Below are the code and all the weights of a small trained network. Each question names an input and a target symbol and asks about switching units off, where a switched-off unit gives its printed mean instead of its output.

import numpy as np


def w(rows, s, z=0):
    codes = np.array(rows[::2]) - 128.0
    scale = np.full(codes.shape[1], s)
    scale[-1] = z or s
    return codes * scale


def f(y):
    return np.maximum(y, 0)


def softmax(a):
    e = np.exp(a - a.max(-1, keepdims=True))
    return e / e.sum(-1, keepdims=True)


def log_softmax(a):
    a = a - a.max(-1, keepdims=True)
    return a - np.log(np.exp(a).sum(-1, keepdims=True))


def net(x, mask):
    ids = ['αβζηπτψ'.index(c) for c in x.split()]
    T = len(ids)
    res = E[ids] + P[:T]
    r = res
    for j in range(2):
        rows = slice(4 * j, 4 * j + 4)
        q, k, v = (r @ M[0][rows].T for M in (Q, K, V))
        z = softmax(np.where(np.tri(T) > 0, q @ k.T / 4**0.5, -1e9)) @ v
        o = O[0][rows]
        res = res + np.where(mask[j], z, o[:, -1]) @ o[:, :-1]
    y = f(res @ A[0][:, :-1].T + A[0][:, -1])
    res = res + np.where(mask[2:6], y, B[0][:, -1]) @ B[0][:, :-1]
    return log_softmax(res[-1] @ U[:, :-1].T + U[:, -1])


Q, K, V, O, A, B = {}, {}, {}, {}, {}, {}
E = w([
[179,40,95,191,139,180],'α',
[132,68,56,159,89,255],'β',
[244,134,30,130,54,218],'ζ',
[180,223,104,10,107,151],'η',
[240,220,135,51,156,109],'π',
[111,181,105,1,111,161],'τ',
[81,111,86,51,135,182],'ψ',
],0.0072)
P = w([
[129,67,122,129,81,69],'0',
[187,120,241,126,172,194],'1',
[91,162,33,123,177,164],'2',
[135,1,104,51,126,103],'3',
[65,119,215,105,26,169],'4',
[92,171,16,117,155,68],'5',
],0.0085)
Q[0] = w([
[119,135,140,46,137,134],'H0',
[156,61,126,91,124,88],'H0',
[78,138,176,136,182,115],'H0',
[83,55,129,131,135,128],'H0',
[148,106,139,104,100,165],'H1',
[138,166,117,193,166,122],'H1',
[255,86,79,110,175,98],'H1',
[132,88,129,132,177,99],'H1',
],0.028)
K[0] = w([
[69,197,161,102,115,124],'H0',
[103,157,142,196,95,63],'H0',
[70,136,134,141,221,157],'H0',
[51,64,157,149,117,105],'H0',
[143,104,88,135,95,80],'H1',
[121,186,90,150,159,203],'H1',
[132,198,110,253,60,35],'H1',
[72,127,161,181,108,121],'H1',
],0.022)
V[0] = w([
[92,144,88,139,171,164],'H0',
[110,104,132,103,139,86],'H0',
[111,165,110,106,141,148],'H0',
[141,141,99,83,118,64],'H0',
[211,141,131,180,105,209],'H1',
[127,114,112,121,58,98],'H1',
[118,223,66,48,54,143],'H1',
[252,164,163,125,161,83],'H1',
],0.02)
O[0] = w([
[213,170,125,193,85,107,99],'H0',
[169,71,97,106,156,127,108],'H0',
[134,115,116,220,107,138,149],'H0',
[97,23,116,169,147,115,162],'H0',
[21,106,130,201,66,3,147],'H1',
[165,126,154,106,66,164,207],'H1',
[169,52,24,172,40,197,255],'H1',
[17,37,114,34,173,107,121],'H1',
],0.013,0.0082)
A[0] = w([
[94,95,46,162,174,150,186],'N0',
[154,200,111,142,199,198,45],'N1',
[69,92,90,189,194,92,2],'N2',
[146,138,7,108,110,138,173],'N3',
],0.016,0.0051)
B[0] = w([
[107,244,91,36,23,129,216],'N0',
[121,105,107,43,78,18,155],'N1',
[237,112,224,156,145,102,155],'N2',
[120,92,177,191,242,115,252],'N3',
],0.012,0.037)
U = w([
[68,162,145,136,215,71,160],'α',
[198,186,141,169,109,152,178],'β',
[78,18,161,159,81,124,119],'ζ',
[71,120,45,104,169,129,184],'η',
[164,110,127,82,116,130,2],'π',
[164,85,207,137,157,255,163],'τ',
[161,53,129,135,193,108,134],'ψ',
],0.0059,0.0052)

Each question gives the input, a string of symbols that net reads in full, and the target symbol t.
The units are the heads (4 rows each of Q, K, V and O) and the neurons (one row each of A and B). Each row of codes is followed by its name. A weight is (code - 128) times the scale printed after its matrix; where a second scale follows, it is the last column's (O, A, B and U).
mask holds one flag per unit, heads first, then neurons. A switched-off unit (its flag False) gives its mean, the last column of its rows in O or B, instead of its output. The means were averaged over made-up inputs and are rounded, as every weight is.
A unit's drop is (log p(t) with every unit on - log p(t) with that unit switched off) / (log p(t) with every unit on - log p(t) with every unit switched off).
The circuit of an input: a set's keep is (log p(t) with only the set's units on - log p(t) with every unit switched off) / (log p(t) with every unit on - log p(t) with every unit switched off). Starting from all 6 units, units are removed one at a time, each time the one whose removal leaves the highest keep (on an exact tie, the one counted first), for as long as the keep stays at least 0.8.
circuit, biggest first: the units of the circuit, biggest drop first
k most important neurons: the k neurons with the biggest drops, biggest first
input π α ψ ζ, target π: circuit, biggest first	[N0 N2 H0 H1]
input τ ζ π, target β: circuit, biggest first	[N0 N2 H1 H0]
input τ π β, target β: 3 most important neurons	[N0 N2 N1]
input τ π η ψ ψ, target π: circuit, biggest first	[N1 H1]
input α β η ζ ψ, target ζ: circuit, biggest first	[H1 N0]
input π ψ η π η, target η: circuit, biggest first	[H1 N2]
input β α α ζ, target β: 2 most important neurons	[N3 N1]
input β τ ζ τ τ, target ψ: circuit, biggest first	[N1 H1 N0]
input β π η α, target β: 2 most important neurons	[N3 N1]
input ζ ζ τ, target β: circuit, biggest first	[N2 H1 N0 H0]
input π ζ τ τ η, target ψ: circuit, biggest first	[N1 H1 N0]
input α π ζ ζ, target α: circuit, biggest first	[H1]
input ζ η η η τ, target τ: circuit, biggest first	[H1 N1]
input τ η ζ β, target τ: circuit, biggest first	[H1]
input ζ η ζ τ ψ, target ψ: circuit, biggest first	[N1 H1 N0 N3]
input β ζ ζ, target α: 2 most important neurons	[N3 N2]
input τ η α ζ β, target ζ: 2 most important neurons	[N0 N3]
input ψ β ψ ψ, target ψ: 2 most important neurons	[N0 N1]
input α β ζ π, target α: 2 most important neurons	[N0 N2]
input π ψ τ α, target π: 3 most important neurons	[N0 N2 N3]
input π α π ψ π, target π: most important neuron	[N1]
input π ζ α, target β: 2 most important neurons	[N3 N2]
input ζ ζ ζ ψ ζ, target π: 2 most important neurons	[N1 N3]
input π η ψ π, target π: 3 most important neurons	[N0 N2 N3]
